In the rows, 128 means zero.
Each row is followed by its class.
[133 105 116 125 137 128 127 118 116 113 128 101 129 116  92 123 113 145
 122 114 142 121 122 133 128 121 138 126  99 123 123 119 142 104 118 130
 135 150 127 134 135 115  99 143 105 126 112 107 135 130 132 128 139 132
 143 136 158 132 124 138 118 140 126 127 121 151 122] : j914
[129 117 110 122 131 135 122 114 119 119 122  93 128 114  70 124 120 125
 124 130 158 113 142 114 138 105 121 118 129 112 142 118 150 117 131 132
 116 172 117 127 128 118 123 141 144 119 118 107 118 137 136 147 131 116
 137 129 149 140 109 131  85 153 121 142 120 134 128] : j656
[141 111 122 130 141 139 134 126 124 111 116  93 139 126  76 129 129 122
 124 132 134 129 125 134 137 132 132 124 126 117 121 119 131 120 122 128
 122 159 116 133 141 121  99 133 136 108 140 103 142 135 125 127 132 129
 137 130 163 114 128 134  80 121 130 130 124 136 128] : j891
[114 135 109 127 132 142 117 121 139 107 119  82 132 114  67 119 115 129
 129 128 150 118 122 104 134 125 143 129 131 125 131 122 117 108 115 118
 122 152 116 134 127 123 118 138 156 123 115 133 132 120 121 124 135 127
 148 121 142 109 112 153  76 146 114 119  76 131 119] : J853
[136 120 123 121 126 128 122 130 129 112 125  81 130 111  46 108 110 103
 127 108 131 125 122 116 135 127 146 116 121 129 127 111 134 110 124 125
 120 139  92 137 120 116 128 144 140 119 122 101 143 146 132 149 138 128
 141 128 150 123 103 138  73 133 128 126 129 146 120] : J853
[151 118 113 126 144 130 120 101 119 103 122  92 139  96 112 131 115 116
 125 129 154 125 145 120 126 128 137 112 131 131 147 119 132 106 124 134
 131 194 120 141 133 117 105 139 135 127 113 110 136 136 131 144 128 121
 136 117 157 139 122 124  91 146 137 128 124 142 128] : j656
[135 139 135 121 121 129 141 108 123 120 145  75 119 131  63 132 124 135
 125 125 136 120 134 109 130 118 145 118 121 136 125 110 134 104 124 138
 145 150 125 125 133 122 108 142 142 138 117 109 136 142 133 119 140 121
 147 127 172 121 108 123 120 119 132 129 122 155 122] : j914
[138 122 112 129 129 132 112 100 130 109 140  81 135 118  62 141 116 120
 117 132 164 104 127 116 119 125 152 119 133 131 123 111 132 106 109 128
 116 166 121 130 138 114 114 141 146 124 117 103 135 156 128 137 123 121
 143 130 139 129 108 139  64 147 128 134 111 137 125] : J853
[140 120 117 123 129 124 117 120 123 121 115  85 129 130  67 129 125  98
 119 138 150 123 141 123 139 111 140 122 136 115 130 102 134 104 112 125
 124 171 100 130 116 120 108 139 144 109 121 108 122 140 137 136 122 120
 145 116 162 111 105 136 117 142 125 139 122 127 130] : j656
[138 121 106 122 155 122 126 127 127 103 114 120 128 112  55 114 116 129
 127 128 130 118 130 114 130 152 133 124 132 124 137 122 138  99 115 138
 121 145 129 124 119 128 118 127 134 128 117  97 137 133 132 138 135 126
 136 123 153 123 105 121  83 137 157 134 112 161 123] : j373
[123 110 111 130 136 107 123 128 119  99 112  76 132 102  29 124 114 122
 125 134 120 136 137 124 131 128 131 115 200 120 120 108 137 106 120 138
 103 183 114 124 131 119 131 135 139 112 112  88 119 138 143 139 143 126
 129 120 170 129 106 119  65 146 128 131 135 159 118] : j891
[127 128 116 122 143 136 127 116 118 105 131  80 139 102   6 127 112 136
 113 131 150 125 127 125 139 139 146 112 128 119 139 107 128 104 116 133
 118 170 113 133 123 118 131 138 131 136 118 114 132 137 135 139 126 127
 137 130 161 129  99 129  70 157 141 169 118 156 129] : j656
[144 113 115 122 134 141 126  92 114 106 122  85 134 106  64 125 116 120
 120 132 144 129 142 130 127 112 131 126 132 118 138 120 134 116 117 131
 129 152 134 128 159 129 105 136 129 122 114 109 134 142 146 138 131 124
 136 130 172 135 128 131  87 130 135 131 122 156 126] : j891
[139 130 144 118 144 135 164 120 118 108 123  78 124 109  28 128 117 141
 131 133 142 125 117 122 173 124 137 121 133 126 130 120 136 104 119 129
 121 148 130 142 132 119 116 136 140 122 116 133 138 140 134 139 135 136
 139 121 157 136 121 141  82 127 114 131 118 157 125] : j656
[145 117 110 133 131 136 126 134 124 113 133  60 124 103  36 131 117 109
 127 125 152 114 128 115 144 124 134 112 130 119 132 110 135  97 118 127
 123 170 137 143 118 109 108 145 139 116 122 113 133 133 129 112 139 120
 138 125 164 129 103 121  81 132 130 134 119 117 121] : j656
[166 115 121 125 121 115 116 113 118 116 122  88 130 123  86 149 111 139
 120 125 139 116 146 111 128 121 135 121 128 124 141 119 143 100 113 136
 131 177 108 131 126 112 104 145 129 112 113 108 143 132 144 134 137 116
 134 133 179 138 113 133 117 140 128 130 134 134 117] : j373
[139 121 126 120 125 138 114 103 128 112 118  78 160 114  44 122 123 129
 141 127 151 117 130 114 125 108 140 121 128 118 120 113 136 131 123 127
 116 157 118 137 128 119 127 139 144 131 113 109 125 130 133 155 139 114
 141 123 140 133 111 142  80 137 120 128 119 124 126] : J853
[116 110 114 132 132 123 128 120 121 107 114  89 140 124  53 136 113 144
 127 137 141 127 124 118 119 108 137 114 153 122 110 133 129 108 124 133
 107 136 126 131 131 122 118 126 134 123 119  93 142 158 130 134 129 149
 134 125 153 143 112 127  96 133 126 150 126 162 129] : j914
[160 118 116 121 138 135 125 116 115 113 119  85 128 107  43 128 100 145
 120 127 121 116 139 115 128 113 130 134 137  83 131 109 144  99 104 131
 112 155 119 144 127 114 100 140 109 112  97 100 138 151 130 147 126 126
 157 126 168 129 117 133  96 131 133 129 118 163 123] : j373
[144 120 122 116  87 123 123 111 129 117 134  70 136 126  62 127 112 136
 117 133 134 128 133 114 131 119 137 124 137 122 117 107 137 105 119 124
 118 152 120 142 137 137 102 149 135 133 121 113 137 133 114 136 137 118
 139 121 177 121 117 131  90 129 117 132 121 135 126] : j914
[101 138 125 104 150 133 130 138 151 116 119  83 128 102   4 108 124 149
 120 150  86 132 102 127 137 136 138 115 137 124  87  98 125 123 105 123
 129 109 107 134 152 120 141 129 123 120 131 109 134 142 126 137 135 127
 146 126 171 111 116 130  64  95 107 117 117 180  98] : j891
